Here is a tiny trained network, its code and every weight. The questions are about switching its units off for an input and a class, where a switched-off unit gives its printed mean instead of its output.

import numpy as np


def w(rows, s, z=0):
    codes = np.array(rows[::2]) - 128.0
    scale = np.full(codes.shape[1], s)
    scale[-1] = z or s
    return codes * scale


def f(y):
    return np.maximum(y, 0)


def log_softmax(a):
    a = a - a.max(-1, keepdims=True)
    return a - np.log(np.exp(a).sum(-1, keepdims=True))


def net(x, mask):
    res = np.array(x, float).reshape(1, 3) / 4 @ E
    y = f(res @ A[0][:, :-1].T + A[0][:, -1])
    res = res + np.where(mask, y, B[0][:, -1]) @ B[0][:, :-1]
    return log_softmax(res[-1] @ U[:, :-1].T + U[:, -1])


A, B = {}, {}
E = w([
[37,235,66,172,219,120,164,182,181,117],'x0',
[104,139,178,243,184,47,19,107,86,69],'x1',
[100,61,190,90,151,42,150,124,187,248],'x2',
],0.011)
A[0] = w([
[140,119,136,65,123,146,158,138,156,130,123],'N1',
[121,179,72,90,165,175,175,118,163,117,133],'N2',
[68,96,179,130,155,83,174,137,185,242,84],'N3',
[176,127,90,162,105,164,111,174,15,41,81],'N4',
[182,92,178,80,106,197,121,94,60,114,72],'N5',
[176,104,116,63,114,131,187,178,123,161,70],'N6',
[191,92,151,122,31,179,106,94,103,126,69],'N7',
[126,204,55,163,110,203,191,178,146,74,151],'N8',
[76,190,3,128,133,206,214,140,141,113,156],'N9',
[151,96,183,101,90,67,106,102,146,123,131],'N10',
[65,221,104,150,225,80,144,144,218,137,24],'N11',
[141,171,76,99,122,188,174,202,172,121,157],'N12',
[194,106,117,194,87,113,94,130,112,145,88],'N13',
[44,194,85,167,240,105,161,171,182,151,92],'N14',
[112,105,166,107,173,65,69,112,134,144,118],'N15',
[115,134,47,126,117,165,183,191,134,83,145],'N16',
[133,58,163,152,142,82,141,91,71,124,128],'N17',
[190,158,82,146,120,204,89,116,39,38,232],'N18',
[198,87,106,118,120,156,95,53,134,127,88],'N19',
[161,149,104,156,105,225,75,81,54,19,46],'N20',
[229,67,156,122,20,141,152,33,38,124,255],'N21',
[117,109,131,121,80,175,160,119,149,180,79],'N22',
[138,104,243,90,112,18,108,85,133,124,123],'N23',
[144,133,100,150,171,88,77,146,130,78,32],'N24',
[179,105,95,74,85,174,156,147,211,174,83],'N25',
[167,85,199,88,120,44,84,123,122,138,127],'N26',
[100,139,172,250,142,73,87,127,127,47,17],'N27',
[136,100,91,75,145,131,152,97,188,165,131],'N28',
[191,123,170,113,73,166,117,95,85,134,116],'N29',
[197,40,186,181,139,48,63,53,165,137,128],'N30',
[175,106,152,116,55,173,121,64,47,146,113],'N31',
[141,127,127,45,52,162,188,175,205,120,183],'N32',
[131,171,137,197,169,35,72,104,51,106,154],'N33',
[169,91,175,131,129,67,88,91,119,134,128],'N34',
],0.0069,0.0095)
B[0] = w([
[84,123,111,137,138,127,106,70,115,157,163],'N1',
[193,173,150,142,146,110,159,179,122,117,180],'N2',
[44,126,160,89,83,119,9,80,153,195,187],'N3',
[41,102,76,143,156,169,74,70,105,120,180],'N4',
[137,197,168,59,31,98,72,143,160,202,168],'N5',
[66,87,111,137,162,185,118,75,110,120,166],'N6',
[131,176,199,91,79,70,96,135,178,182,172],'N7',
[185,182,147,168,133,103,183,186,90,105,215],'N8',
[211,174,185,150,145,117,162,215,133,77,224],'N9',
[142,146,126,149,149,152,148,161,115,82,169],'N10',
[27,82,65,149,144,157,56,21,100,152,186],'N11',
[202,170,164,161,145,128,171,175,122,103,195],'N12',
[138,103,90,181,142,155,151,161,117,78,145],'N13',
[77,118,144,87,75,128,47,66,150,180,211],'N14',
[151,105,143,163,176,153,211,143,75,61,163],'N15',
[187,122,151,140,133,109,149,185,126,88,186],'N16',
[147,130,135,128,168,147,159,173,128,99,162],'N17',
[147,198,197,31,10,13,69,125,218,241,237],'N18',
[148,152,193,107,91,102,131,179,165,112,155],'N19',
[11,33,71,169,186,207,94,40,72,124,186],'N20',
[33,78,64,184,205,179,111,33,64,96,250],'N21',
[84,78,100,160,148,166,145,61,101,125,155],'N22',
[160,137,119,153,149,167,183,176,121,90,183],'N23',
[158,154,194,87,75,89,108,158,161,164,145],'N24',
[9,55,61,145,153,162,92,43,108,99,181],'N25',
[165,128,114,171,160,113,187,147,96,83,179],'N26',
[122,172,167,45,24,31,58,83,200,254,178],'N27',
[123,134,137,94,84,111,88,73,131,174,169],'N28',
[112,135,142,78,90,118,102,109,162,180,171],'N29',
[178,146,115,160,173,159,172,154,105,80,192],'N30',
[130,133,136,79,106,101,87,88,168,204,180],'N31',
[108,144,165,59,85,62,94,95,192,187,213],'N32',
[71,64,73,128,168,182,86,68,82,119,206],'N33',
[173,149,136,173,170,154,165,177,100,80,169],'N34',
],0.0064,0.017)
U = w([
[137,173,159,77,68,59,103,135,187,166,96],'0',
[76,77,87,145,151,191,107,98,98,122,89],'1',
[250,151,131,172,161,152,210,215,106,66,255],'2',
],0.016,0.0017)

Each question gives the input, the list of numbers given to net, and the class t.
The units are the neurons (one row each of A and B). Each row of codes is followed by its name. A weight is (code - 128) times the scale printed after its matrix; where a second scale follows, it is the last column's (A, B and U).
mask holds one flag per neuron, in row order. A switched-off neuron (its flag False) gives its mean, the last column of its row in B, instead of its output. The means were averaged over made-up inputs and are rounded, as every weight is.
A unit's drop is (log p(t) with every unit on - log p(t) with that unit switched off) / (log p(t) with every unit on - log p(t) with every unit switched off).
The circuit of an input: a set's keep is (log p(t) with only the set's units on - log p(t) with every unit switched off) / (log p(t) with every unit on - log p(t) with every unit switched off). Starting from the 12 units with the biggest drops (on a tie, the unit counted first), units are removed one at a time, each time the one whose removal leaves the highest keep (on an exact tie, the one counted first), for as long as the keep stays at least 0.8.
circuit, biggest first: the units of the circuit, biggest drop first
k most important neurons: the k neurons with the biggest drops, biggest first
drop when u is switched off: that unit's drop, to one decimal
input [-4,2,-1], class 1: circuit, biggest first	[N21]
input [-6,-1,-5], class 0: 3 most important neurons	[N18; N7; N5]
input [7,5,2], class 1: 4 most important neurons	[N18; N11; N33; N32]
input [0,-1,-4], class 0: 3 most important neurons	[N18; N30; N23]
input [-8,-5,-6], class 0: 2 most important neurons	[N18; N7]
input [1,-6,-6], class 2: 2 most important neurons	[N9; N8]
input [1,-3,-8], class 2: 2 most important neurons	[N8; N9]
input [5,4,1], class 1: 3 most important neurons	[N18; N11; N33]
input [-2,-7,3], class 1: 2 most important neurons	[N18; N25]
input [7,-6,0], class 2: 2 most important neurons	[N18; N9]
input [3,8,-6], class 0: 3 most important neurons	[N27; N18; N21]
input [0,-3,1], class 1: 2 most important neurons	[N18; N27]
input [3,7,-6], class 0: 3 most important neurons	[N18; N27; N21]
input [4,2,8], class 1: circuit, biggest first	[N18]
input [6,6,-6], class 0: drop when N18 is switched off	0.7
input [0,0,-8], class 0: drop when N18 is switched off	4.5
input [5,0,-7], class 2: drop when N32 is switched off	0.2
